Here is a tiny trained network, its code and every weight. The questions are about switching its units off for an input and a class, where a switched-off unit gives its printed mean instead of its output.

import numpy as np


def w(rows, s, z=0):
    codes = np.array(rows[::2]) - 128.0
    scale = np.full(codes.shape[1], s)
    scale[-1] = z or s
    return codes * scale


def f(y):
    return y / 2 * (1 + np.tanh(0.7978845608 * (y + 0.044715 * y**3)))


def log_softmax(a):
    a = a - a.max(-1, keepdims=True)
    return a - np.log(np.exp(a).sum(-1, keepdims=True))


def net(x, mask):
    res = np.array(x, float).reshape(1, 4) / 4 @ E
    y = f(res @ A[0][:, :-1].T + A[0][:, -1])
    res = res + np.where(mask, y, B[0][:, -1]) @ B[0][:, :-1]
    return log_softmax(res[-1] @ U[:, :-1].T + U[:, -1])


A, B = {}, {}
E = w([
[176,81,55,201,141,109,105,56,65,227],'x0',
[104,87,143,151,133,115,115,121,151,122],'x1',
[2,179,165,108,157,239,88,80,85,185],'x2',
[151,202,77,153,238,130,35,189,204,129],'x3',
],0.011)
A[0] = w([
[171,99,50,193,142,115,104,58,75,210,164],'n0',
[194,69,149,136,7,65,228,113,115,78,218],'n1',
[164,106,96,196,172,100,131,88,87,230,162],'n2',
[175,99,104,152,117,83,162,165,133,74,254],'n3',
[65,117,191,91,80,150,160,99,57,164,175],'n4',
[84,89,138,114,80,140,137,86,81,135,184],'n5',
[105,121,178,119,94,124,123,155,127,105,218],'n6',
[164,131,99,113,126,119,106,153,135,107,128],'n7',
[78,181,131,152,180,138,57,143,140,150,105],'n8',
[146,104,87,140,91,150,101,57,119,194,132],'n9',
[150,111,102,138,112,93,109,94,144,155,131],'n10',
[171,136,69,153,155,76,122,201,154,93,159],'n11',
],0.011,0.0073)
B[0] = w([
[182,103,37,211,121,105,136,116,113,237,231],'n0',
[132,229,144,94,183,190,35,74,35,140,254],'n1',
[196,149,39,170,108,138,132,128,94,254,216],'n2',
[153,140,114,94,115,118,51,151,191,101,211],'n3',
[64,122,160,173,76,124,219,161,148,130,213],'n4',
[101,107,144,140,157,139,169,132,93,156,192],'n5',
[96,157,177,92,127,139,139,161,124,87,172],'n6',
[167,117,105,137,127,111,136,133,166,81,151],'n7',
[127,201,134,71,153,156,52,117,91,124,183],'n8',
[133,103,67,225,205,117,161,56,85,195,185],'n9',
[157,96,86,180,123,149,97,138,115,153,158],'n10',
[149,64,102,116,83,79,171,196,207,97,196],'n11',
],0.0098,0.022)
U = w([
[114,192,185,49,177,217,22,138,107,85,252],'0',
[164,165,94,151,204,171,19,74,66,160,76],'1',
[135,88,145,75,116,35,121,173,245,57,116],'2',
[199,64,87,191,72,51,122,180,175,150,58],'3',
[59,136,197,120,65,146,239,159,129,98,168],'4',
[119,59,111,186,147,143,254,95,100,158,38],'5',
],0.0088,0.0023)

Each question gives the input, the list of numbers given to net, and the class t.
The units are the neurons (one row each of A and B). Each row of codes is followed by its name. A weight is (code - 128) times the scale printed after its matrix; where a second scale follows, it is the last column's (A, B and U).
mask holds one flag per neuron, in row order. A switched-off neuron (its flag False) gives its mean, the last column of its row in B, instead of its output. The means were averaged over made-up inputs and are rounded, as every weight is.
A unit's drop is (log p(t) with every unit on - log p(t) with that unit switched off) / (log p(t) with every unit on - log p(t) with every unit switched off).
The circuit of an input: a set's keep is (log p(t) with only the set's units on - log p(t) with every unit switched off) / (log p(t) with every unit on - log p(t) with every unit switched off). Starting from all 12 units, units are removed one at a time, each time the one whose removal leaves the highest keep (on an exact tie, the one counted first), for as long as the keep stays at least 0.8.
units of the circuit, in order: the units of the circuit, biggest drop first
most important unit: the unit with the biggest drop
k most important neurons: the k neurons with the biggest drops, biggest first
drop of u: that unit's drop, to one decimal
input [0,7,-7,4], class 2: most important unit : n0
input [-7,6,0,-6], class 0: 2 most important neurons : n1, n11
input [-1,-4,-4,0], class 0: 2 most important neurons : n1, n0
input [3,-3,-1,1], class 3: 2 most important neurons : n1, n8
input [-4,-8,6,0], class 4: 2 most important neurons : n1, n4
input [0,-1,7,-1], class 4: units of the circuit, in order : n1, n0
input [0,-2,1,-6], class 4: units of the circuit, in order : n4, n0
input [0,3,-4,-8], class 0: 3 most important neurons : n1, n0, n2
input [6,-2,0,6], class 3: 2 most important neurons : n1, n11
input [0,-7,-3,3], class 2: 3 most important neurons : n0, n2, n9
input [-3,-1,5,0], class 4: 3 most important neurons : n1, n4, n3
input [3,0,-4,1], class 3: 2 most important neurons : n11, n8
input [7,-1,7,0], class 5: 2 most important neurons : n1, n4
input [-2,8,3,-8], class 4: most important unit : n4
input [2,1,-1,1], class 3: 2 most important neurons : n1, n8
input [7,-7,-1,6], class 3: 2 most important neurons : n1, n11
input [-6,2,0,-3], class 0: drop of n11 : 0.2
input [6,-5,-1,5], class 3: drop of n1 : 0.7
input [-8,-2,3,-1], class 4: drop of n1 : 0.4
input [-8,-8,-2,2], class 2: most important unit : n1
